Below is a small trained network, with its code and all its weights. Each question gives an input and a class and asks what happens when units are switched off, that is, made to give their printed mean instead of their output.

import numpy as np


def w(rows, s, z=0):
    codes = np.array(rows[::2]) - 128.0
    scale = np.full(codes.shape[1], s)
    scale[-1] = z or s
    return codes * scale


def norm(h):
    return h / np.sqrt((h * h).mean(-1, keepdims=True) + 1e-5)


def f(y):
    return np.maximum(y, 0)


def log_softmax(a):
    a = a - a.max(-1, keepdims=True)
    return a - np.log(np.exp(a).sum(-1, keepdims=True))


def net(x, mask):
    res = np.array(x, float).reshape(1, 6) / 4 @ E
    u = 0
    for l in range(4):
        y = f(norm(res) @ A[l][:, :-1].T + A[l][:, -1])
        res = res + np.where(mask[u : u + 4], y, B[l][:, -1]) @ B[l][:, :-1]
        u += 4
    return log_softmax(norm(res)[-1] @ U[:, :-1].T + U[:, -1])


A, B = {}, {}
E = w([
[64,195,127,146,129,91,100,216,129,91,131],'x0',
[157,52,123,56,105,127,45,192,103,148,183],'x1',
[194,74,146,191,100,116,185,25,141,85,139],'x2',
[84,226,89,65,195,181,130,172,129,248,53],'x3',
[9,46,100,177,54,79,31,90,117,173,222],'x4',
[138,131,142,129,130,132,135,120,122,110,129],'x5',
],0.0016)
A[0] = w([
[116,254,109,135,174,146,195,185,125,128,50,8],'0.n1',
[136,140,177,157,117,50,108,222,160,17,160,142],'0.n2',
[5,153,136,153,111,82,41,148,94,175,161,8],'0.n3',
[132,127,136,153,116,111,153,106,131,77,137,40],'0.n4',
],0.0017,0.0012)
B[0] = w([
[168,220,179,61,180,144,140,178,235,67,104,252],'0.n1',
[149,62,87,107,161,207,128,67,155,166,131,225],'0.n2',
[88,97,34,112,108,133,72,166,252,173,154,212],'0.n3',
[144,113,115,147,134,111,132,97,161,127,139,155],'0.n4',
],0.0024,0.0016)
A[1] = w([
[113,160,113,129,160,151,169,80,162,186,77,67],'1.n1',
[59,138,125,153,109,93,96,151,96,162,147,54],'1.n2',
[154,101,104,114,124,130,115,141,97,111,141,94],'1.n3',
[120,115,159,250,89,87,196,36,93,33,138,2],'1.n4',
],0.0022,0.0016)
B[1] = w([
[187,84,142,37,126,150,107,152,74,136,147,199],'1.n1',
[103,105,75,128,106,145,105,136,208,146,146,174],'1.n2',
[147,122,134,124,140,104,112,155,131,105,140,155],'1.n3',
[144,124,150,255,117,26,185,27,220,68,167,249],'1.n4',
],0.0026,0.0016)
A[2] = w([
[17,134,105,148,109,108,86,142,113,164,145,31],'2.n1',
[116,206,135,133,143,124,160,177,114,121,78,10],'2.n2',
[148,133,135,106,150,165,169,92,117,176,82,16],'2.n3',
[3,140,109,148,111,103,82,154,113,168,149,26],'2.n4',
],0.0039,0.0013)
B[2] = w([
[97,94,17,127,80,131,74,155,219,155,148,235],'2.n1',
[95,208,192,83,193,152,154,169,181,51,105,233],'2.n2',
[51,124,84,170,111,147,112,108,44,195,118,198],'2.n3',
[92,92,17,125,78,136,77,146,255,170,160,250],'2.n4',
],0.0033,0.0023)
A[3] = w([
[190,70,161,77,108,121,87,192,79,91,163,2],'3.n1',
[131,127,110,122,148,169,159,84,33,226,77,11],'3.n2',
[115,63,127,139,33,101,85,95,75,140,178,105],'3.n3',
[128,254,164,91,169,143,160,187,113,128,65,17],'3.n4',
],0.0035,0.0014)
B[3] = w([
[97,107,218,78,77,71,54,207,14,154,169,167],'3.n1',
[101,119,60,185,76,134,134,94,5,198,120,159],'3.n2',
[148,228,155,109,201,134,168,191,153,90,50,201],'3.n3',
[59,254,180,88,235,196,182,150,174,81,66,253],'3.n4',
],0.0031,0.0037)
U = w([
[102,254,158,76,212,185,182,169,149,113,73,179],'0',
[175,91,167,223,105,65,196,33,166,62,156,200],'1',
[132,119,68,146,115,168,165,72,10,230,100,11],'2',
[76,96,9,118,84,120,65,170,232,181,168,195],'3',
[167,80,205,66,104,90,81,211,38,109,170,25],'4',
],0.0074,0.0013)

Each question gives the input, the list of numbers given to net, and the class t.
The units are the neurons (one row each of A and B). Each row of codes is followed by its name. A weight is (code - 128) times the scale printed after its matrix; where a second scale follows, it is the last column's (A, B and U).
mask holds one flag per neuron, layer by layer. A switched-off neuron (its flag False) gives its mean, the last column of its row in B, instead of its output. The means were averaged over made-up inputs and are rounded, as every weight is.
A unit's drop is (log p(t) with every unit on - log p(t) with that unit switched off) / (log p(t) with every unit on - log p(t) with every unit switched off).
The circuit of an input: a set's keep is (log p(t) with only the set's units on - log p(t) with every unit switched off) / (log p(t) with every unit on - log p(t) with every unit switched off). Starting from the 12 units with the biggest drops (on a tie, the unit counted first), units are removed one at a time, each time the one whose removal leaves the highest keep (on an exact tie, the one counted first), for as long as the keep stays at least 0.8.
circuit, biggest first: the units of the circuit, biggest drop first
unit that matters most: the unit with the biggest drop
top k neurons: the k neurons with the biggest drops, biggest first
k most important neurons of layer l: the k neurons of layer l with the biggest drops, biggest first
drop of u: that unit's drop, to one decimal
input [5,-6,-2,-8,-5,-8], class 1: circuit, biggest first : [1.n4, 3.n4]
input [-3,-2,-8,8,3,-7], class 3: unit that matters most : 2.n4
input [8,4,2,-5,0,2], class 4: circuit, biggest first : [3.n1, 2.n4]
input [-8,0,-5,-8,-4,1], class 4: circuit, biggest first : [3.n1, 2.n4]
input [-4,5,3,7,-4,7], class 2: 2 most important neurons of layer 2 : [2.n3, 2.n2]
input [-6,7,6,6,-8,-8], class 2: top 3 neurons : [3.n2, 2.n3, 2.n2]
input [-5,1,4,1,-7,1], class 2: top 2 neurons : [2.n3, 3.n2]
input [2,-1,7,4,2,-2], class 1: top 2 neurons : [1.n4, 3.n4]
input [-7,2,-1,4,-5,-5], class 2: 2 most important neurons of layer 3 : [3.n2, 3.n3]
input [2,1,-4,-8,0,3], class 4: top 3 neurons : [3.n1, 3.n4, 2.n4]
input [-7,8,5,3,-5,-4], class 2: drop of 2.n3 : 0.1
input [-1,4,1,-5,-1,-8], class 4: drop of 3.n1 : 0.2
input [-6,2,2,6,-2,-2], class 2: drop of 0.n4 : 0.0
input [-7,-8,-3,-2,4,-3], class 1: unit that matters most : 1.n4
